The same points and some others measured another way (B), then each row and its match in B
B (72 x 25)
[[ -50  -25  -28   31 -109  143 -226   58   74  203  118  -57  199  105
   103 -384  107  258  186  -50  -18  108  254   37 -223]
 [   4 -145 -227  232  592    0 -134  -50  124 -337 -294   72 -184  -58
  -389 -200  126  -31   44 -412  115  -85 -236 -204  -66]
 [   6  -16  199  -67 -323  192  195   55  -40  155  157  -26  130  116
   142  118  -56  -22  128  169 -257   48    6  -77   21]
 [  49 -122   47  158  169  -29  269  -26   -1 -183 -370  -23 -372  105
  -234  375  -31 -233 -213   20 -267 -284 -460 -374  216]
 [ -31  -86  -85  221    6 -123   35  107   76  196   38  -47  -30  -29
   142 -215   55  203    8  -68  -87  -79  179   -5 -324]
 [  35  -30  154  -57  -29  248  179 -144  -78  -79 -277  -38  -27  129
  -125  406  -28 -374 -166  218 -285 -148 -395 -242  365]
 [  87   53   15  -61    7   73 -117   27  -30  173  316   -8  328 -102
   187 -318  -17   50  376  -74   57  205  323  235 -306]
 [  76 -111   14  148  177 -147  257  145   34 -136   49   54 -257  -21
  -122   39  -75   41  191 -225  -94  -62 -122 -194 -170]
 [  73   51  -74  -53  182  150 -272  -91  -21   97  146   -4  386 -133
    87 -372   56  -50  286 -110  131  183  253  247 -224]
 [  72  -29   32   13  193  120   37 -139  -50 -120 -321  -38  -87   80
  -185  233    9 -316 -127   73 -166 -159 -332 -196  243]
 [  -5  -58  -91   92  133   46 -117   82   85   36  208   38  163  -83
    29 -407   64  202  321 -263   95  151  234   73 -340]
 [ -23  -39  -65   54   49  128 -232   31   79   79   45  -26  147   67
    -4 -364  111  184  188 -131   29   90  158    3 -183]
 [  69  -39   69  120 -142 -201  111  149   -6  239  -11 -123 -223  157
   122   -1  -42  151   -2   99 -235 -152   58 -124 -171]
 [  32  -74   88  104 -147 -127  268  245   34  127  346   25  -49  -23
   150 -107  -93  242  325 -124 -128   68  191  -30 -356]
 [  70   61   11   49  -62  -18  -64 -137  -95  343 -220 -186   92   40
   232   64   28 -202 -266  335 -210 -204   55   72    0]
 [ 223  105   33  -47  206 -106  -79 -136 -155  141 -178 -133   -3   -9
    59   86  -69 -332  -20  170  -99 -139  -41   89   13]
 [ 114   71  -28 -172  293  283 -334 -136  -37 -100  118   38  385  -70
  -109 -325   41 -145  419 -190  184  258   92  175  -48]
 [ 117   -4  -31   43  179 -109  -50  100    2   35  185    4   21  -55
    15 -268  -29  100  352 -204   52   84  171   68 -310]
 [  90   57    7  -22   81  100 -139 -187  -85  159 -247 -128  122   39
    62   48   43 -276 -151  219 -126 -124  -61   32   99]
 [ -40  -85   15  197 -218 -134   45  200   84  279   37 -107 -161  179
   149 -168   38  346   -5   36 -211 -113  165 -143 -262]
 [ -43  -24  -80  -21  241  412 -222 -286    8 -113 -303    3  306  -24
  -161  -41  158 -325 -122   18   -1    0 -193  -29  235]
 [  77  -63 -114  238  180 -301   33  126   38  144   37  -47 -160  -85
    96 -227    1  170   87 -155  -27 -105  181   14 -404]
 [   5   29  180 -121 -265  328  180 -136 -103  163   31  -29  333  -10
   190  247  -41 -311  -43  310 -257   25  -54   38  167]
 [  49  -13  -42   -9  181  115 -197   14   31  -34   93   23  153    9
   -85 -318   53   84  320 -206   80  141   97   26 -156]
 [ 110   53   78 -147   79  213  -23  -64  -68  -20  203   43  308  -89
    21  -81  -50 -171  345  -48   15  197   61  121  -52]
 [ -81  -83  -89   99   92  197 -131    4  105   -3   66   44  210  -34
   -26 -316  124  136  163 -192   43  112  117    1 -177]
 [ 182   62   29  -23  155 -112  -58  -17  -88  105  -10  -80  -10    0
    41  -52  -60 -118  153   19  -56  -37   43   54 -106]
 [  75  -81  -11  113  188  -98   94  103   37 -100    3   14 -191   29
  -131  -50  -26   55  183 -203  -64  -42  -81 -159 -141]
 [ -14  -87   47  236 -271 -215  261  174   29  342   36 -111 -180   69
   274   31  -25  203 -125  142 -296 -195  143  -98 -271]
 [ 167  121   83 -198   96  174 -119 -136 -134   78  108  -34  333  -73
    86  -57  -60 -288  261   86   -5  135   77  201   -4]
 [  37  -28  -89  158  118 -108 -138   -6   14  179 -188 -121  -90   69
    48 -164   80   55 -102   21  -83 -160   64  -43 -155]
 [ -86  -67 -155  174   64   77 -227  -10  107  174  -18  -41  179  -31
    91 -407  162  199   18 -105   33   21  227   56 -279]
 [  86   -2  -18   92   72 -144  -46   83   -3  166   86  -66  -22   -2
   105 -213   -6  116  168  -64  -44  -14  177   42 -281]
 [   9  -59  -61   74  185  100  -67  -21   48  -56  -25   22   83  -35
   -77 -161   66  -10  122 -150    5   29  -11  -45  -98]
 [  85  -30  -35  101  112 -139   23  119   20   86  187   -2    2  -78
    76 -232  -30  131  276 -167    3   43  189   61 -340]
 [ 127    5   -2  141   68 -258  153    3  -81  226 -109 -120 -141  -60
   177  103  -65 -135 -128  143 -183 -227   31   20 -167]
 [ 281   85  111    9   29 -386  213  139 -152  252  242  -94 -126  -92
   247   35 -216  -62  272   63 -129  -59  198  152 -350]
 [ 108   34   37 -114  174  187 -126  -52  -39  -79   82   21  196  -10
   -92 -139  -11 -123  324 -111   36  151    2   40  -12]
 [ 188   33  -37   94  315 -214   -6 -118 -112   68 -337 -130 -199  -13
   -25  149  -34 -309 -182  105 -126 -270 -166  -38   14]
 [  45  -34   -1  104   29  -53  -53   20    5  124 -144  -97 -118  120
     2  -54   38   38  -47   44 -139 -136  -18 -114  -63]
 [  25  -52 -112  102  208   -1 -175   48   71   14   66    9   72  -28
   -41 -368   73  157  237 -239   83   74  151   26 -272]
 [-122  -61  173  -41 -385  412  146  -50   13  129  -32  -23  219  178
    85  170   54  -72  -94  255 -311    5 -109 -164  210]
 [ -48  -90 -106   93  150  126 -229   92  134  -62   83   36   79   70
  -132 -442  123  282  301 -316   98  141  125  -72 -221]
 [ 267  154    5 -144  392   40  -95 -298 -216   25 -136  -66  262 -228
    39  118  -82 -609   45  134   21  -28  -69  258   74]
 [  26  -36  -60   67  191  100 -165  -86   21  -35 -266  -61  -32  105
  -142  -79   97  -82  -60  -24  -59  -91 -136 -131   69]
 [ 223   42  -59   37  433 -165   11 -117 -112  -52 -144  -39  -54 -165
   -53   66  -74 -350   54  -48    0 -116 -100   68  -73]
 [ 161   84   68 -103  175  115  -86 -239 -149   36 -317 -112   65   48
   -46  227  -19 -463 -134  237 -151 -144 -229  -14  259]
 [ 121   25   95   22   14  -36  185 -109 -130  140 -202 -107  -50   -1
   100  311  -70 -344 -194  268 -259 -215 -162  -45  105]
 [  19  -13  102   17 -254   13  182  129  -14  267  348   -8  203  -66
   299 -108  -65  113  250   48 -139  103  280  117 -301]
 [  64  -13  -65   68  248   46 -129 -146  -25   -9 -322  -74  -34   38
  -112   12   69 -210 -142   37  -75 -152 -164  -88   86]
 [   1   -4  -48   77   24   96 -148 -144  -18  196 -287 -136   79   76
    73  -22  110 -135 -246  198 -147 -164  -25  -27   42]
 [ -28  -23 -140   68  255  239 -327 -246   22   20 -420  -82  150   57
  -120 -126  197 -200 -237   58  -25 -122 -127  -51  140]
 [ 104   14  -40   17  233   -2 -141  -27  -19   -6  -48  -39   23    2
   -65 -153   13  -62  164  -99   17    7   13    7  -99]
 [ -39  -70   50   27   16  257   92  -93   15  -78 -172   12   58   60
  -102  147   50 -190  -79   52 -170  -62 -237 -176  172]
 [ -47  -20 -130   59  186  252 -332 -198   40   50 -297  -68  207   46
   -72 -208  188 -107 -149   28   -6  -57  -29  -12   64]
 [ -28  -11  -91   87   29  103 -193  -62   31  208   -5  -60  247  -48
   145 -290  112   47   20    8   -4   21  212  124 -202]
 [  98  -35   -4  253  -86 -466   91  206   -9  374 -104 -204 -409  160
   201  -53  -39  243 -133  115 -258 -306  141 -114 -330]
 [  97 -107 -147  100  670   39  -81  -28   77 -483 -118  143 -133 -108
  -468 -161   38 -116  317 -514  185   59 -269 -169  -44]
 [   3  -14   80  -11  -65  239   90 -143  -52   67 -191  -52  133   43
    33  215   24 -289 -166  222 -224  -99 -176  -79  189]
 [ 106   49  -73   18  242   21 -162 -184  -74  112 -187  -86  152  -90
    55  -73   38 -263  -69   81  -19  -84   16  126  -36]
 [  44  -92 -163  179  440  -51  -94  -48   51 -158 -228    9 -130  -57
  -210 -139   80  -65    9 -243   46 -107 -132 -111  -96]
 [ 243   75   -6   25  243 -273   43    5 -121  139   95  -65   -6 -168
   140  -65 -123 -157  211  -27   -8  -39  153  184 -285]
 [  61    9  -47   73  132    2 -122 -103  -31  126 -226 -103   19   39
    30  -47   60 -126 -118   96  -94 -135  -22  -10  -19]
 [  14    7 -148   -3  417  320 -345 -332  -12 -125 -399  -28  257  -52
  -195  -91  166 -381 -145  -11   65  -45 -195   12  206]
 [ -39  -95  159  -90  -61  405  141    9   38 -256   27   98   60  164
  -254  140    1  -78  224  -93 -151  116 -304 -294  247]
 [  28 -101  -29  113  228   38  100  -21   32 -157 -151   34 -113   -9
  -172   62   14 -109   20 -132  -83  -91 -213 -180   13]
 [  47  -28  -76   98  144  -59 -107   76   44   87  141   -8   84  -69
    55 -333   34  156  248 -185   56   65  214   84 -332]
 [  79   74  -38  -67  133  174 -336 -193  -58  138 -199 -120  235   63
    19 -157   92 -191  -26  131  -14  -18   38   94   54]
 [   6  -89  -69  128  181   18 -114   42   80  -62 -131  -23 -121  111
  -162 -181   85  120   75 -172  -33  -56  -66 -178  -85]
 [  32 -110   18  210  -57 -263  130  275   83  117   74  -54 -345  164
    12 -143  -23  366  151 -143 -161 -101   74 -215 -307]
 [   6 -101  -88  164  172  -68  -84  171  125  -43  114   30  -94   36
  -106 -372   60  321  305 -336   50   66  122  -97 -318]
 [-102 -101  -62   34  139  379 -133 -104  101 -165 -133   57  196   46
  -196 -134  151  -49   47 -138   -7   74 -146 -141  101]]
Rows of B count from 0, top down.

[  97  -10   -8 -133  315   41  109  105  123   74  200  -12  181  101
   81  -47   19 -137  110  162  142  157   61  -44 -136  115] | 2
[ -12  -66  -49  103   -1   71 -142 -105 -116 -124   18  -41 -252   77
   62   44  -18  185   56   13  -22  -58 -139 -124   16   21] | 21
[  39 -167 -145  -15  271  -41  147  145  261  184 -273   15  -67 -152
  -38   87   70   26  107 -158  -57  -59 -226  -90  163  288] | 7
[ 285 -149 -138  200  252  196 -135  180  188  -53  -93   87 -217   32
 -154   60 -124   33  191   23  -84  -35   13 -175  297  -17] | 4
[-319   86  132  -54 -200  -98    0 -315 -441 -111  195 -145 -154   84
  281   81   22  115 -134  -27  176    0  -66   63 -399   50] | 52
[ 256 -209 -108  301  204  138   -9  256  240  109 -336  196 -316 -164
 -238  171 -242  -22  118 -145 -116 -118   19    8  397   -4] | 42
[ 225  -26   -8   88  211  -15  100  134  246   29 -175  -57 -153   38
  -55  177  -30  -62   60   75   81 -154  198 -171  165   34] | 18
[  69   72  127 -152  226    8  155   41   89  135  358   47  279  193
  195 -132  -59 -117   28  399  208  200   60  138 -314  -18] | 22
[ 111 -117  -85  133  177   27   57  138  118   35 -264   -5 -250 -114
 -114  218  -56  -51   68 -204   10 -121   80 -118  217  121] | 44
[-125   18   31   72  -58   89 -120 -146 -409 -208  192  -79 -231   60
   78  131  -91  -19   -3 -143  144   63  155  -42 -199   -9] | 11
[-289   79  121  -49 -189  -74  -32 -317 -398 -104  220 -127 -142  116
  287   37   15  160 -109   38  149    7 -120   53 -380   25] | 17
[-283  -74  -68 -192  102  -79  121 -108 -151   99   65  -66   57  -88
  200  -17  142   62   20 -183   51  124 -338   28 -257  327] | 3
[ -87   11   97  103  -59  -53   92  -57 -200   -5  -79  -34 -256  -68
   37  247 -134  -80  -94 -162  159  -87  198   68  -99   10] | 63
[  69  -89  -21  189   45   58  -39   34  -17  -19 -136   42 -292  -36
  -49  154 -137   45   32  -81   -1 -100   23  -24  123  -16] | 40
[-189   94   88  -90  -83 -142   61 -234 -219  -99   84 -231 -124  112
  239  122  120   87  -93   31  188  -89   10 -117 -276  109] | 26
[-152  158  101  -97  -78   31 -140 -291 -454 -321  432 -257  -78  292
  262   33   69   41  -22  127  259   87  183 -185 -417  -18] | 14
[ 325 -243 -170   23  584    0  380  527  670  448 -456  193   92 -304
 -256  147  -66 -296  180 -183  -42   -9   21   13  399  307] | 64
[ 338  -51  -92   15  413  102   42  249  306  -16  -10  -50    3   97
 -106   85    5 -168  188  109   94    7  265 -275  174   84] | 48
[ 310 -138 -200   60  393  216 -146  202  246  -92   44   13  -57  119
 -111  -42    3   16  270  109  -63   57  -16 -297  248   77] | 28
[-338   59   99 -183  -35   -8   38 -226 -449  -18  426  -34  110   69
  293  -68   -8  -25  -55  -21  213  266 -106  190 -537  112] | 53
[ 152 -112  -52  180  175  147  -31  157   14   -3  -67  101 -201  -59
 -133  140 -194 -100  104 -121   27   15  150  -13  145   -5] | 25
[  51   33   57   75   27  -49   51  -38   -3  -52  -74 -105 -215   64
   50  182  -29    5  -29   45  127 -150  162 -116   -8    3] | 59
[-288  184  159  -55 -211  -53  -58 -340 -615 -302  309 -287 -209  167
  253  195   27  -34 -136  -92  324   15  303 -100 -464    5] | 67
[  80   34  -15 -103  162 -165  131  -37  249   -3 -121 -254  -59  140
  140  104  223  106   20  200   98 -204  -28 -315    6  169] | 36
[-155   73   18 -124  -11  -34  -71 -238 -263 -201  240 -238  -73  197
  241   19  153  124    1   76  150   14  -38 -208 -282  107] | 35
[ 105  -59   26  123  158   18  140  154   67   97 -143   65 -151 -110
  -92  212 -166 -185   12 -128  110  -35  235   50   74   34] | 20
[  12   42  132  -37  100 -116  233   15  122  173    3   -9   32   40
  131   75  -51  -60  -68  183  167  -40   60  105 -152   34] | 24
[-102   46   75   73  -83  147 -194 -186 -444 -232  370  -22 -162  169
  133   14 -145   35    5   51  147  132  111   29 -280 -122] | 0
[-287  154  162 -130 -205 -189   34 -380 -311 -115  206 -256 -104  203
  376   46  138  208 -154  193  206  -89 -107  -52 -425   42] | 61
